Here is a tiny trained network, its code and every weight. The questions are about switching its units off for an input and a target symbol, where a switched-off unit gives its printed mean instead of its output.

import numpy as np


def w(rows, s, z=0):
    codes = np.array(rows[::2]) - 128.0
    scale = np.full(codes.shape[1], s)
    scale[-1] = z or s
    return codes * scale


def f(y):
    return y / 2 * (1 + np.tanh(0.7978845608 * (y + 0.044715 * y**3)))


def softmax(a):
    e = np.exp(a - a.max(-1, keepdims=True))
    return e / e.sum(-1, keepdims=True)


def log_softmax(a):
    a = a - a.max(-1, keepdims=True)
    return a - np.log(np.exp(a).sum(-1, keepdims=True))


def net(x, mask):
    ids = ['αβγδεζθλμξπσφω'.index(c) for c in x.split()]
    T = len(ids)
    res = E[ids] + P[:T]
    u = 0
    for l in range(3):
        q, k, v = (res @ M[l].T for M in (Q, K, V))
        z = softmax(np.where(np.tri(T) > 0, q @ k.T / 3**0.5, -1e9)) @ v
        res = res + np.where(mask[u], z, O[l][:, -1]) @ O[l][:, :-1]
        u += 1
        y = f(res @ A[l][:, :-1].T + A[l][:, -1])
        res = res + np.where(mask[u : u + 8], y, B[l][:, -1]) @ B[l][:, :-1]
        u += 8
    return log_softmax(res[-1] @ U[:, :-1].T + U[:, -1])


Q, K, V, O, A, B = {}, {}, {}, {}, {}, {}
E = w([
[154,158,134,108,150],'α',
[207,134,110,132,153],'β',
[134,130,117,113,60],'γ',
[207,178,91,88,138],'δ',
[127,120,158,131,106],'ε',
[84,123,134,69,192],'ζ',
[171,183,90,98,116],'θ',
[61,122,178,116,135],'λ',
[182,162,104,119,101],'μ',
[83,133,137,114,110],'ξ',
[41,152,65,96,111],'π',
[160,136,138,129,100],'σ',
[39,116,75,41,104],'φ',
[162,67,179,92,249],'ω',
],0.017)
P = w([
[113,195,159,124,153],'0',
[113,97,111,183,156],'1',
[155,90,130,52,168],'2',
[121,68,71,200,128],'3',
[144,8,74,210,139],'4',
[135,88,131,35,151],'5',
],0.016)
Q[0] = w([
[153,85,74,142,69],'0.h0',
[140,208,173,15,158],'0.h0',
[124,18,5,254,163],'0.h0',
],0.0093)
K[0] = w([
[125,83,118,80,164],'0.h0',
[165,163,199,151,150],'0.h0',
[125,9,73,138,208],'0.h0',
],0.011)
V[0] = w([
[181,183,90,184,95],'0.h0',
[148,104,130,143,254],'0.h0',
[199,186,227,227,112],'0.h0',
],0.0088)
O[0] = w([
[155,133,43,140,114,64],'0.h0',
[138,14,161,133,164,205],'0.h0',
[247,138,169,172,17,2],'0.h0',
],0.012,0.0053)
A[0] = w([
[167,150,177,68,143,142],'0.n0',
[239,113,227,148,146,144],'0.n1',
[138,121,163,28,102,39],'0.n2',
[65,147,1,140,45,133],'0.n3',
[21,162,148,229,7,251],'0.n4',
[104,131,69,192,65,138],'0.n5',
[56,87,146,92,108,110],'0.n6',
[158,126,235,127,232,131],'0.n7',
],0.008,0.0024)
B[0] = w([
[30,70,175,123,114,163],'0.n0',
[1,125,65,95,31,210],'0.n1',
[57,88,159,180,27,165],'0.n2',
[162,96,182,143,133,202],'0.n3',
[116,46,248,172,182,145],'0.n4',
[165,129,149,201,160,133],'0.n5',
[230,128,72,112,107,254],'0.n6',
[183,95,100,83,67,234],'0.n7',
],0.0067,0.009)
Q[1] = w([
[171,99,106,153,162],'1.h0',
[154,142,158,1,87],'1.h0',
[107,79,113,196,50],'1.h0',
],0.011)
K[1] = w([
[2,88,21,64,200],'1.h0',
[147,194,206,112,83],'1.h0',
[173,36,99,89,42],'1.h0',
],0.0077)
V[1] = w([
[203,141,55,112,81],'1.h0',
[248,66,132,2,77],'1.h0',
[99,137,91,128,63],'1.h0',
],0.0057)
O[1] = w([
[208,81,55,148,85,4],'1.h0',
[122,148,132,103,157,204],'1.h0',
[73,55,119,117,1,144],'1.h0',
],0.0077,0.0039)
A[1] = w([
[204,170,161,74,197,220],'1.n0',
[167,152,163,211,192,118],'1.n1',
[255,175,212,201,60,162],'1.n2',
[240,152,79,98,137,150],'1.n3',
[98,36,104,96,159,93],'1.n4',
[98,172,39,98,112,255],'1.n5',
[92,64,191,138,139,116],'1.n6',
[81,182,129,104,170,73],'1.n7',
],0.0082,0.0074)
B[1] = w([
[27,128,173,156,84,154],'1.n0',
[81,226,82,150,142,134],'1.n1',
[67,67,112,193,76,146],'1.n2',
[171,126,191,122,94,135],'1.n3',
[131,207,115,147,148,251],'1.n4',
[177,48,254,149,124,210],'1.n5',
[218,120,154,142,144,184],'1.n6',
[98,147,11,124,57,159],'1.n7',
],0.0073,0.015)
Q[2] = w([
[177,89,91,174,113],'2.h0',
[110,165,173,28,7],'2.h0',
[57,75,159,135,127],'2.h0',
],0.011)
K[2] = w([
[220,115,37,168,194],'2.h0',
[117,195,216,138,2],'2.h0',
[73,146,120,77,162],'2.h0',
],0.011)
V[2] = w([
[159,122,135,254,125],'2.h0',
[185,109,209,101,175],'2.h0',
[49,183,151,182,175],'2.h0',
],0.0086)
O[2] = w([
[50,167,126,173,6,9],'2.h0',
[136,164,241,27,95,136],'2.h0',
[49,90,113,46,125,254],'2.h0',
],0.014,0.0036)
A[2] = w([
[186,168,41,111,184,34],'2.n0',
[158,251,90,118,65,63],'2.n1',
[154,149,202,90,127,131],'2.n2',
[54,90,101,106,168,176],'2.n3',
[197,47,142,69,121,253],'2.n4',
[77,94,57,201,71,58],'2.n5',
[125,165,38,122,197,16],'2.n6',
[243,87,205,255,145,143],'2.n7',
],0.0095,0.0052)
B[2] = w([
[53,155,195,102,89,163],'2.n0',
[149,254,73,108,168,150],'2.n1',
[147,195,115,166,171,186],'2.n2',
[192,164,69,208,84,253],'2.n3',
[62,168,125,205,133,244],'2.n4',
[173,109,126,12,190,206],'2.n5',
[116,90,238,77,146,185],'2.n6',
[120,81,147,135,111,227],'2.n7',
],0.0086,0.025)
U = w([
[101,11,181,193,45,51],'α',
[221,44,140,135,109,193],'β',
[92,150,111,66,99,35],'γ',
[159,184,108,201,64,76],'δ',
[105,38,234,57,66,125],'ε',
[153,225,90,134,168,10],'ζ',
[150,178,142,111,78,179],'θ',
[90,173,204,84,92,68],'λ',
[215,176,103,91,130,99],'μ',
[33,166,123,173,45,130],'ξ',
[149,106,2,221,134,254],'π',
[187,70,141,59,143,210],'σ',
[84,19,199,65,181,82],'φ',
[196,103,207,124,144,134],'ω',
],0.0057,0.0036)

Each question gives the input, a string of symbols that net reads in full, and the target symbol t.
The units are the heads (3 rows each of Q, K, V and O) and the neurons (one row each of A and B). Each row of codes is followed by its name. A weight is (code - 128) times the scale printed after its matrix; where a second scale follows, it is the last column's (O, A, B and U).
mask holds one flag per unit, layer by layer, with each layer's heads first. A switched-off unit (its flag False) gives its mean, the last column of its rows in O or B, instead of its output. The means were averaged over made-up inputs and are rounded, as every weight is.
A unit's drop is (log p(t) with every unit on - log p(t) with that unit switched off) / (log p(t) with every unit on - log p(t) with every unit switched off).
The circuit of an input: a set's keep is (log p(t) with only the set's units on - log p(t) with every unit switched off) / (log p(t) with every unit on - log p(t) with every unit switched off). Starting from the 12 units with the biggest drops (on a tie, the unit counted first), units are removed one at a time, each time the one whose removal leaves the highest keep (on an exact tie, the one counted first), for as long as the keep stays at least 0.8.
units of the circuit, in order: the units of the circuit, biggest drop first
k most important neurons: the k neurons with the biggest drops, biggest first
top k neurons in layer l: the k neurons of layer l with the biggest drops, biggest first
input ξ α λ φ λ, target φ: top 3 neurons in layer 2	2.n6; 2.n0; 2.n2
input π φ γ β μ ζ, target π: top 2 neurons in layer 1	1.n0; 1.n7
input δ α δ, target δ: units of the circuit, in order	0.h0; 2.h0
input σ θ π φ ε μ, target σ: top 3 neurons in layer 0	0.n6; 0.n7; 0.n1
input λ π π δ δ α, target λ: units of the circuit, in order	0.h0; 2.h0; 0.n4; 2.n2
input π ω σ ξ, target ω: most important neuron	0.n7
input σ π ζ, target σ: 2 most important neurons	2.n5; 1.n2
input ξ λ ξ σ π ε, target ξ: top 2 neurons in layer 2	2.n5; 2.n6
input δ π ε φ, target φ: units of the circuit, in order	2.n6; 0.h0
input ζ ξ δ σ π μ, target ζ: top 2 neurons in layer 2	2.n2; 2.n4
input ξ ω α δ, target ω: units of the circuit, in order	2.h0; 0.n7; 0.h0
input π π θ ξ, target π: units of the circuit, in order	0.h0; 2.h0
input ξ μ β γ π φ, target ξ: 2 most important neurons	2.n5; 0.n4
input μ θ ξ π β α, target μ: 3 most important neurons	2.n5; 2.n1; 1.n2
input π σ π, target π: units of the circuit, in order	2.h0; 1.n7; 0.h0
input ω β α ω, target ω: units of the circuit, in order	2.h0; 0.h0; 0.n7
input φ ξ μ ξ φ γ, target φ: units of the circuit, in order	2.h0; 0.h0
input δ μ ε, target δ: 2 most important neurons	1.n5; 2.n1
input γ γ ω ξ, target ω: units of the circuit, in order	2.h0
input π φ ε, target π: units of the circuit, in order	2.h0; 1.n7; 0.h0
input λ ε μ ξ, target ξ: 2 most important neurons	0.n4; 0.n7
input φ π ω μ, target ω: most important neuron	1.n5
input μ δ δ μ ξ ε, target μ: 3 most important neurons	2.n5; 2.n1; 1.n2
input δ π γ, target δ: units of the circuit, in order	2.h0; 0.h0
input ω ξ φ π ξ α, target ω: top 2 neurons in layer 0	0.n7; 0.n1
input α φ ξ φ α, target φ: 2 most important neurons	2.n6; 1.n7
input π σ δ, target π: most important neuron	2.n3
input δ γ α γ θ π, target δ: 4 most important neurons	1.n5; 1.n3; 2.n1; 2.n5
input λ π λ β γ ε, target λ: units of the circuit, in order	0.h0; 2.h0; 0.n4; 2.n2
